Here is a tiny trained network, its code and every weight. The questions are about switching its units off for an input and a class, where a switched-off unit gives its printed mean instead of its output.

import numpy as np


def w(rows, s, z=0):
    codes = np.array(rows[::2]) - 128.0
    scale = np.full(codes.shape[1], s)
    scale[-1] = z or s
    return codes * scale


def f(y):
    return y / 2 * (1 + np.tanh(0.7978845608 * (y + 0.044715 * y**3)))


def log_softmax(a):
    a = a - a.max(-1, keepdims=True)
    return a - np.log(np.exp(a).sum(-1, keepdims=True))


def net(x, mask):
    res = np.array(x, float).reshape(1, 8) / 4 @ E
    y = f(res @ A[0][:, :-1].T + A[0][:, -1])
    res = res + np.where(mask, y, B[0][:, -1]) @ B[0][:, :-1]
    return log_softmax(res[-1] @ U[:, :-1].T + U[:, -1])


A, B = {}, {}
E = w([
[127,129,131,130],'x0',
[234,145,152,69],'x1',
[128,129,129,129],'x2',
[74,176,129,7],'x3',
[128,129,130,129],'x4',
[140,223,27,173],'x5',
[128,128,128,129],'x6',
[128,129,130,129],'x7',
],0.016)
A[0] = w([
[204,118,133,65,100],'n1',
[110,225,74,97,49],'n2',
[60,76,65,160,254],'n3',
[164,8,136,166,225],'n4',
[196,130,135,152,85],'n5',
[170,160,82,206,96],'n6',
[99,188,85,90,81],'n7',
[67,111,144,91,156],'n8',
[88,99,140,64,186],'n9',
[192,145,99,123,88],'n10',
[144,128,160,24,98],'n11',
[239,157,150,93,199],'n12',
[185,136,31,194,106],'n13',
[153,144,178,109,68],'n14',
[110,204,76,99,44],'n15',
[196,116,162,67,85],'n16',
[150,65,141,158,218],'n17',
[86,161,42,106,105],'n18',
[143,173,147,115,78],'n19',
[98,153,128,176,140],'n20',
[75,117,157,123,129],'n21',
[160,153,93,202,155],'n22',
[139,115,148,146,132],'n23',
],0.016,0.007)
B[0] = w([
[171,190,109,112,202],'n1',
[179,89,183,178,215],'n2',
[95,177,167,151,233],'n3',
[158,123,217,171,254],'n4',
[173,92,99,122,176],'n5',
[76,159,74,81,226],'n6',
[140,109,175,161,192],'n7',
[70,117,131,95,196],'n8',
[60,142,145,79,211],'n9',
[165,84,106,126,175],'n10',
[129,181,130,92,225],'n11',
[246,112,89,107,237],'n12',
[120,140,87,117,245],'n13',
[142,162,119,112,158],'n14',
[160,107,179,176,198],'n15',
[152,180,116,104,204],'n16',
[170,136,165,179,210],'n17',
[137,148,158,132,204],'n18',
[167,137,115,133,146],'n19',
[111,163,113,151,176],'n20',
[82,120,111,126,176],'n21',
[114,162,70,128,224],'n22',
[156,134,139,136,151],'n23',
],0.014,0.019)
U = w([
[110,123,207,186,252],'0',
[121,248,96,79,205],'1',
[210,128,178,120,108],'2',
[157,114,24,102,4],'3',
[30,100,157,40,3],'4',
],0.013,0.0035)

Each question gives the input, the list of numbers given to net, and the class t.
The units are the neurons (one row each of A and B). Each row of codes is followed by its name. A weight is (code - 128) times the scale printed after its matrix; where a second scale follows, it is the last column's (A, B and U).
mask holds one flag per neuron, in row order. A switched-off neuron (its flag False) gives its mean, the last column of its row in B, instead of its output. The means were averaged over made-up inputs and are rounded, as every weight is.
A unit's drop is (log p(t) with every unit on - log p(t) with that unit switched off) / (log p(t) with every unit on - log p(t) with every unit switched off).
most important unit: the unit with the biggest drop
top k neurons: the k neurons with the biggest drops, biggest first
drop when u is switched off: that unit's drop, to one decimal
input [-2,7,-5,8,2,1,2,-1], class 2: most important unit -> n2
input [-2,5,3,8,2,1,0,-4], class 2: top 2 neurons -> [n2, n15]
input [-6,-8,-3,1,-7,1,4,6], class 0: top 2 neurons -> [n6, n3]
input [3,4,4,8,-3,1,3,-3], class 2: top 2 neurons -> [n2, n15]
input [6,1,0,0,-1,0,-8,3], class 2: top 2 neurons -> [n6, n22]
input [4,-4,8,0,8,-5,2,-3], class 0: top 2 neurons -> [n6, n4]
input [-5,-3,0,1,7,5,-4,-3], class 0: top 2 neurons -> [n2, n15]
input [6,0,-4,-8,7,4,-4,5], class 1: top 2 neurons -> [n6, n12]
input [3,-8,-7,1,-5,-8,8,-3], class 4: top 2 neurons -> [n8, n9]
input [5,8,4,0,7,8,-3,-5], class 3: top 4 neurons -> [n6, n4, n13, n22]
input [8,-6,7,2,-7,-3,1,-4], class 4: drop when n17 is switched off -> 0.0
input [-3,-2,5,-8,-3,2,-6,6], class 1: drop when n6 is switched off -> 0.4
input [4,-8,-3,1,-7,-1,-1,1], class 4: drop when n2 is switched off -> 0.1
input [-1,-2,6,-1,-2,-7,-7,8], class 0: top neuron -> [n4]
